Below is a small trained network, with its code and all its weights. Each question gives an input and a class and asks what happens when units are switched off, that is, made to give their printed mean instead of their output.

import numpy as np


def w(rows, s, z=0):
    codes = np.array(rows[::2]) - 128.0
    scale = np.full(codes.shape[1], s)
    scale[-1] = z or s
    return codes * scale


def f(y):
    return y / 2 * (1 + np.tanh(0.7978845608 * (y + 0.044715 * y**3)))


def log_softmax(a):
    a = a - a.max(-1, keepdims=True)
    return a - np.log(np.exp(a).sum(-1, keepdims=True))


def net(x, mask):
    res = np.array(x, float).reshape(1, 7) / 4 @ E
    y = f(res @ A[0][:, :-1].T + A[0][:, -1])
    res = res + np.where(mask, y, B[0][:, -1]) @ B[0][:, :-1]
    return log_softmax(res[-1] @ U[:, :-1].T + U[:, -1])


A, B = {}, {}
E = w([
[6,183,201,255,29,89,191],'x0',
[64,166,20,186,227,46,213],'x1',
[125,129,127,126,127,128,126],'x2',
[129,129,128,129,130,129,125],'x3',
[137,127,132,136,131,132,131],'x4',
[161,242,223,146,167,18,9],'x5',
[127,126,127,130,128,129,128],'x6',
],0.0096)
A[0] = w([
[78,146,53,174,178,87,197,14],'N1',
[147,194,212,141,130,48,45,57],'N2',
[166,178,80,107,248,48,86,110],'N3',
[147,189,203,156,114,72,59,1],'N4',
[117,54,52,114,146,179,196,39],'N5',
[113,98,121,132,56,182,174,162],'N6',
[109,197,192,171,114,90,96,79],'N7',
[139,121,115,134,195,98,116,105],'N8',
[104,100,161,131,19,176,147,127],'N9',
[64,171,161,205,74,83,150,204],'N10',
[74,152,45,180,201,88,203,148],'N11',
[73,149,53,174,201,91,196,158],'N12',
[116,128,89,162,149,99,165,148],'N13',
[170,160,99,98,255,80,82,104],'N14',
[71,161,162,181,101,85,148,11],'N15',
[150,196,207,153,136,66,43,161],'N16',
[140,158,199,138,118,91,72,152],'N17',
[77,136,54,186,189,85,198,12],'N18',
[171,132,166,93,111,149,62,51],'N19',
[223,88,67,23,189,176,91,113],'N20',
[131,170,93,131,225,66,110,113],'N21',
[178,62,105,51,148,180,98,89],'N22',
[107,97,133,141,53,164,157,132],'N23',
[139,133,67,123,184,86,108,152],'N24',
[205,89,81,62,186,185,76,192],'N25',
[85,163,143,179,111,93,133,35],'N26',
],0.0081,0.0091)
B[0] = w([
[144,17,31,175,74,227,241,174],'N1',
[182,38,35,93,143,170,216,215],'N2',
[69,215,223,176,80,104,41,203],'N3',
[84,2,20,203,30,235,241,185],'N4',
[220,188,151,18,249,39,77,177],'N5',
[46,147,152,205,56,151,114,188],'N6',
[159,88,76,97,153,138,161,196],'N7',
[89,217,217,166,97,105,51,148],'N8',
[52,164,177,214,50,139,93,188],'N9',
[82,88,90,188,53,193,173,249],'N10',
[200,113,87,53,198,71,133,218],'N11',
[177,137,119,49,201,76,115,215],'N12',
[163,137,152,93,150,115,120,166],'N13',
[73,218,225,164,92,91,36,191],'N14',
[227,194,147,11,244,16,50,169],'N15',
[191,119,98,69,200,81,132,242],'N16',
[177,119,116,84,164,117,153,200],'N17',
[148,15,19,169,70,228,240,177],'N18',
[234,139,111,51,228,46,101,157],'N19',
[143,47,56,128,121,169,219,221],'N20',
[67,197,208,176,92,100,45,186],'N21',
[116,61,64,154,105,168,199,187],'N22',
[56,148,155,197,66,133,84,171],'N23',
[79,195,192,172,105,133,76,171],'N24',
[192,91,67,65,174,110,159,225],'N25',
[201,134,89,35,226,59,102,160],'N26',
],0.0078,0.016)
U = w([
[124,60,78,179,54,241,216,253],'0',
[198,162,132,36,227,41,94,35],'1',
[31,241,249,248,23,116,11,106],'2',
],0.012,0.0045)

Each question gives the input, the list of numbers given to net, and the class t.
The units are the neurons (one row each of A and B). Each row of codes is followed by its name. A weight is (code - 128) times the scale printed after its matrix; where a second scale follows, it is the last column's (A, B and U).
mask holds one flag per neuron, in row order. A switched-off neuron (its flag False) gives its mean, the last column of its row in B, instead of its output. The means were averaged over made-up inputs and are rounded, as every weight is.
A unit's drop is (log p(t) with every unit on - log p(t) with that unit switched off) / (log p(t) with every unit on - log p(t) with every unit switched off).
The circuit of an input: a set's keep is (log p(t) with only the set's units on - log p(t) with every unit switched off) / (log p(t) with every unit on - log p(t) with every unit switched off). Starting from the 12 units with the biggest drops (on a tie, the unit counted first), units are removed one at a time, each time the one whose removal leaves the highest keep (on an exact tie, the one counted first), for as long as the keep stays at least 0.8.
units of the circuit, in order: the units of the circuit, biggest drop first
unit that matters most: the unit with the biggest drop
top k neurons: the k neurons with the biggest drops, biggest first
drop of u: that unit's drop, to one decimal
input [3,-6,2,-3,-6,6,5], class 0: unit that matters most => N4
input [0,-7,-1,-4,-5,1,2], class 1: top 2 neurons => [N10; N19]
input [-5,1,-1,4,3,-2,-7], class 1: top 2 neurons => [N10; N4]
input [8,1,4,6,-8,6,0], class 1: top 4 neurons => [N15; N26; N16; N18]
input [2,0,0,2,5,4,-4], class 0: top 3 neurons => [N5; N12; N11]
input [1,-8,4,7,4,-5,5], class 2: top 2 neurons => [N9; N2]
input [1,-1,7,2,6,8,-6], class 0: top 2 neurons => [N4; N2]
input [-2,1,-8,-3,-3,-5,5], class 1: top 3 neurons => [N5; N10; N4]
input [-3,1,2,-5,-6,-8,-6], class 1: top 2 neurons => [N5; N10]
input [0,6,-6,7,-6,7,4], class 2: top 3 neurons => [N3; N21; N14]
input [-7,-2,3,4,4,0,5], class 0: top 2 neurons => [N20; N22]
input [1,0,3,6,-6,-1,3], class 2: top 2 neurons => [N2; N20]
input [2,-5,7,8,-2,5,5], class 0: drop of N4 => 1.8
input [5,-7,-6,1,5,7,-7], class 0: drop of N4 => 5.1
input [-1,5,0,1,4,-5,-6], class 1: units of the circuit, in order => [N5]
input [-3,7,5,2,-7,7,-4], class 2: drop of N25 => 0.0
